Below is a small trained network, with its code and all its weights. Each question gives an input and a class and asks what happens when units are switched off, that is, made to give their printed mean instead of their output.

import numpy as np


def w(rows, s, z=0):
    codes = np.array(rows[::2]) - 128.0
    scale = np.full(codes.shape[1], s)
    scale[-1] = z or s
    return codes * scale


def norm(h):
    return h / np.sqrt((h * h).mean(-1, keepdims=True) + 1e-5)


def f(y):
    return y / 2 * (1 + np.tanh(0.7978845608 * (y + 0.044715 * y**3)))


def log_softmax(a):
    a = a - a.max(-1, keepdims=True)
    return a - np.log(np.exp(a).sum(-1, keepdims=True))


def net(x, mask):
    res = np.array(x, float).reshape(1, 5) / 4 @ E
    u = 0
    for l in range(2):
        y = f(norm(res) @ A[l][:, :-1].T + A[l][:, -1])
        res = res + np.where(mask[u : u + 10], y, B[l][:, -1]) @ B[l][:, :-1]
        u += 10
    return log_softmax(norm(res)[-1] @ U[:, :-1].T + U[:, -1])


A, B = {}, {}
E = w([
[110,40,132,88,89,10],'x0',
[100,96,101,97,203,94],'x1',
[97,2,185,186,140,153],'x2',
[158,136,139,92,164,63],'x3',
[155,212,216,243,124,72],'x4',
],0.0055)
A[0] = w([
[120,98,117,152,253,159,5],'0.n1',
[220,210,125,143,135,97,29],'0.n2',
[28,99,181,149,141,225,107],'0.n3',
[118,101,183,223,110,205,31],'0.n4',
[147,185,141,237,156,224,19],'0.n5',
[152,96,126,182,183,176,166],'0.n6',
[105,10,113,103,146,130,84],'0.n7',
[156,138,119,96,2,146,72],'0.n8',
[150,128,67,60,143,161,126],'0.n9',
[141,106,67,69,56,127,117],'0.n10',
],0.01,0.0032)
B[0] = w([
[171,107,226,48,132,173,168],'0.n1',
[80,220,144,123,151,102,198],'0.n2',
[166,144,95,88,1,108,219],'0.n3',
[45,101,63,93,10,177,205],'0.n4',
[155,17,95,123,65,155,228],'0.n5',
[126,166,185,136,19,124,187],'0.n6',
[237,172,123,169,231,118,254],'0.n7',
[170,115,226,103,130,174,170],'0.n8',
[58,118,111,96,140,30,208],'0.n9',
[121,108,147,76,179,197,198],'0.n10',
],0.0091,0.0056)
A[1] = w([
[146,116,96,224,143,75,102],'1.n1',
[99,150,205,246,62,146,4],'1.n2',
[65,103,175,75,129,46,78],'1.n3',
[130,166,138,38,60,170,80],'1.n4',
[64,155,46,105,72,131,103],'1.n5',
[112,127,64,2,136,74,30],'1.n6',
[106,161,161,65,134,213,18],'1.n7',
[106,132,128,44,59,104,109],'1.n8',
[129,97,33,127,124,86,2],'1.n9',
[163,102,177,196,41,143,240],'1.n10',
],0.01,0.0035)
B[1] = w([
[116,68,149,184,30,84,150],'1.n1',
[100,161,174,112,227,164,178],'1.n2',
[152,119,127,254,65,144,170],'1.n3',
[76,156,203,186,201,159,225],'1.n4',
[166,219,169,84,148,69,185],'1.n5',
[63,118,122,173,145,188,209],'1.n6',
[134,80,218,211,218,76,153],'1.n7',
[169,203,219,139,163,180,208],'1.n8',
[126,169,129,187,185,184,124],'1.n9',
[81,105,86,169,183,154,254],'1.n10',
],0.0097,0.0064)
U = w([
[202,82,165,54,162,94,134],'0',
[118,219,103,95,101,21,111],'1',
[106,75,39,108,193,113,87],'2',
[97,113,106,105,4,176,165],'3',
[147,98,131,207,66,43,102],'4',
[173,68,84,133,75,148,3],'5',
[70,168,179,170,165,170,176],'6',
],0.021,0.0044)

Each question gives the input, the list of numbers given to net, and the class t.
The units are the neurons (one row each of A and B). Each row of codes is followed by its name. A weight is (code - 128) times the scale printed after its matrix; where a second scale follows, it is the last column's (A, B and U).
mask holds one flag per neuron, layer by layer. A switched-off neuron (its flag False) gives its mean, the last column of its row in B, instead of its output. The means were averaged over made-up inputs and are rounded, as every weight is.
A unit's drop is (log p(t) with every unit on - log p(t) with that unit switched off) / (log p(t) with every unit on - log p(t) with every unit switched off).
The circuit of an input: a set's keep is (log p(t) with only the set's units on - log p(t) with every unit switched off) / (log p(t) with every unit on - log p(t) with every unit switched off). Starting from the 12 units with the biggest drops (on a tie, the unit counted first), units are removed one at a time, each time the one whose removal leaves the highest keep (on an exact tie, the one counted first), for as long as the keep stays at least 0.8.
circuit, biggest first: the units of the circuit, biggest drop first
k most important neurons: the k neurons with the biggest drops, biggest first
k most important neurons of layer l: the k neurons of layer l with the biggest drops, biggest first
drop of u: that unit's drop, to one decimal
input [-6,1,2,-7,-4], class 3: circuit, biggest first => [0.n3]
input [-2,3,0,8,8], class 1: circuit, biggest first => [1.n4 1.n6]
input [7,4,0,-7,2], class 4: 2 most important neurons => [1.n1 0.n1]
input [-7,-3,3,-3,-5], class 3: 2 most important neurons => [0.n5 0.n3]
input [-8,6,-7,1,1], class 1: 2 most important neurons => [0.n10 0.n2]
input [-1,3,2,-1,-4], class 0: 4 most important neurons => [0.n7 0.n4 0.n1 1.n10]
input [2,4,1,6,1], class 4: 3 most important neurons => [0.n10 1.n1 0.n8]
input [7,6,6,0,1], class 4: circuit, biggest first => [0.n10 1.n2]
input [3,7,7,1,-6], class 0: circuit, biggest first => [0.n7 1.n10]
input [-1,-3,5,1,4], class 3: 2 most important neurons of layer 0 => [0.n4 0.n5]
input [7,1,-2,0,-4], class 2: 2 most important neurons of layer 0 => [0.n7 0.n1]
input [2,-1,0,-2,-6], class 2: 2 most important neurons => [0.n7 0.n9]
input [-8,-4,0,-6,8], class 3: 2 most important neurons of layer 0 => [0.n5 0.n4]
input [0,-8,6,4,2], class 3: circuit, biggest first => [0.n4]
input [1,-8,4,-6,-2], class 3: 2 most important neurons => [0.n4 0.n3]
input [3,8,2,-3,3], class 0: 3 most important neurons of layer 0 => [0.n1 0.n7 0.n9]
input [5,2,-4,7,-5], class 2: 2 most important neurons => [0.n6 1.n4]
input [-3,3,8,3,-6], class 0: 2 most important neurons => [0.n7 0.n1]
input [-4,-3,3,-8,7], class 3: drop of 0.n5 => 0.2
input [7,-7,-5,5,2], class 6: drop of 0.n7 => 0.9
input [-4,-6,6,-4,-4], class 3: drop of 0.n9 => 0.0
input [6,6,-2,-1,-1], class 2: drop of 0.n7 => 0.1
input [4,-7,-8,6,0], class 6: most important neuron => [0.n7]
